Here is a tiny trained network, its code and every weight. The questions are about switching its units off for an input and a class, where a switched-off unit gives its printed mean instead of its output.

import numpy as np


def w(rows, s, z=0):
    codes = np.array(rows[::2]) - 128.0
    scale = np.full(codes.shape[1], s)
    scale[-1] = z or s
    return codes * scale


def f(y):
    return y / 2 * (1 + np.tanh(0.7978845608 * (y + 0.044715 * y**3)))


def log_softmax(a):
    a = a - a.max(-1, keepdims=True)
    return a - np.log(np.exp(a).sum(-1, keepdims=True))


def net(x, mask):
    res = np.array(x, float).reshape(1, 5) / 4 @ E
    y = f(res @ A[0][:, :-1].T + A[0][:, -1])
    res = res + np.where(mask, y, B[0][:, -1]) @ B[0][:, :-1]
    return log_softmax(res[-1] @ U[:, :-1].T + U[:, -1])


A, B = {}, {}
E = w([
[94,249,104,29],'x0',
[128,128,128,128],'x1',
[254,244,165,194],'x2',
[127,128,128,128],'x3',
[26,184,114,236],'x4',
],0.0065)
A[0] = w([
[56,119,122,150,73],'n1',
[142,176,125,114,71],'n2',
[50,132,123,161,163],'n3',
[128,124,128,139,121],'n4',
[149,119,132,136,114],'n5',
[209,144,140,111,127],'n6',
[94,187,134,209,37],'n7',
[129,111,119,175,123],'n8',
[65,111,126,153,50],'n9',
[209,86,130,229,152],'n10',
[120,112,141,98,129],'n11',
[130,109,137,118,118],'n12',
[147,200,119,110,76],'n13',
[124,59,123,60,228],'n14',
[104,179,137,196,39],'n15',
[112,118,143,96,103],'n16',
[105,127,108,101,88],'n17',
[156,123,129,152,88],'n18',
[59,113,120,115,111],'n19',
[95,169,130,146,91],'n20',
[120,149,127,129,95],'n21',
[160,121,123,166,71],'n22',
[113,5,130,175,252],'n23',
[71,140,124,161,184],'n24',
[59,140,109,49,121],'n25',
[133,127,117,130,81],'n26',
[125,81,133,74,222],'n27',
[138,191,123,116,51],'n28',
[206,128,135,106,73],'n29',
],0.019,0.003)
B[0] = w([
[173,139,179,149,182],'n1',
[177,122,112,119,158],'n2',
[168,95,192,149,199],'n3',
[122,125,125,139,129],'n4',
[113,138,127,149,132],'n5',
[162,195,133,163,185],'n6',
[76,57,79,97,199],'n7',
[101,109,131,179,154],'n8',
[170,126,171,164,174],'n9',
[4,163,154,157,209],'n10',
[107,134,113,110,147],'n11',
[118,126,114,133,135],'n12',
[211,124,102,103,181],'n13',
[86,124,34,87,220],'n14',
[85,78,77,103,184],'n15',
[108,137,121,103,145],'n16',
[107,136,143,102,147],'n17',
[102,141,132,137,137],'n18',
[137,145,187,113,186],'n19',
[120,71,132,124,160],'n20',
[139,109,128,121,134],'n21',
[86,138,128,139,143],'n22',
[253,83,64,201,251],'n23',
[147,77,181,136,185],'n24',
[58,140,181,52,209],'n25',
[128,129,132,132,123],'n26',
[88,128,70,94,195],'n27',
[191,110,103,121,168],'n28',
[150,175,150,185,173],'n29',
],0.052,0.013)
U = w([
[151,50,11,99,252],'0',
[50,148,106,10,104],'1',
[81,233,171,178,204],'2',
[242,212,116,117,76],'3',
[204,85,160,164,66],'4',
[98,114,252,69,92],'5',
[1,74,109,124,24],'6',
],0.006,0.0036)

Each question gives the input, the list of numbers given to net, and the class t.
The units are the neurons (one row each of A and B). Each row of codes is followed by its name. A weight is (code - 128) times the scale printed after its matrix; where a second scale follows, it is the last column's (A, B and U).
mask holds one flag per neuron, in row order. A switched-off neuron (its flag False) gives its mean, the last column of its row in B, instead of its output. The means were averaged over made-up inputs and are rounded, as every weight is.
A unit's drop is (log p(t) with every unit on - log p(t) with that unit switched off) / (log p(t) with every unit on - log p(t) with every unit switched off).
The circuit of an input: a set's keep is (log p(t) with only the set's units on - log p(t) with every unit switched off) / (log p(t) with every unit on - log p(t) with every unit switched off). Starting from the 12 units with the biggest drops (on a tie, the unit counted first), units are removed one at a time, each time the one whose removal leaves the highest keep (on an exact tie, the one counted first), for as long as the keep stays at least 0.8.
circuit, biggest first: the units of the circuit, biggest drop first
most important unit: the unit with the biggest drop
top k neurons: the k neurons with the biggest drops, biggest first
drop of u: that unit's drop, to one decimal
input [-5,2,1,7,1], class 6: circuit, biggest first : n10
input [5,1,0,-6,3], class 5: circuit, biggest first : n23, n14
input [5,-7,2,-8,0], class 3: circuit, biggest first : n7, n15
input [-7,-3,1,3,-2], class 2: circuit, biggest first : n10, n7
input [2,-7,1,-1,-3], class 3: circuit, biggest first : n7, n15
input [5,7,0,-2,1], class 5: top 3 neurons : n23, n14, n27
input [1,-6,0,-2,6], class 5: top 2 neurons : n23, n14
input [-1,6,-4,-6,1], class 4: top 2 neurons : n7, n15
input [1,-7,8,3,-4], class 3: top 2 neurons : n13, n28
input [-2,1,0,3,6], class 4: top 3 neurons : n14, n25, n3
input [0,6,7,7,-8], class 2: top 2 neurons : n10, n23
input [5,-5,-7,-5,0], class 1: top 2 neurons : n14, n27
input [-3,3,0,-2,1], class 4: top 2 neurons : n14, n7
input [-4,-1,-5,-4,1], class 4: most important unit : n7
input [-7,-2,3,4,-7], class 2: drop of n10 : 0.4
input [6,7,-5,3,6], class 5: drop of n10 : 0.0
input [1,2,-3,-3,-7], class 1: drop of n23 : 0.2
input [1,-6,4,-7,-1], class 3: drop of n25 : 0.1
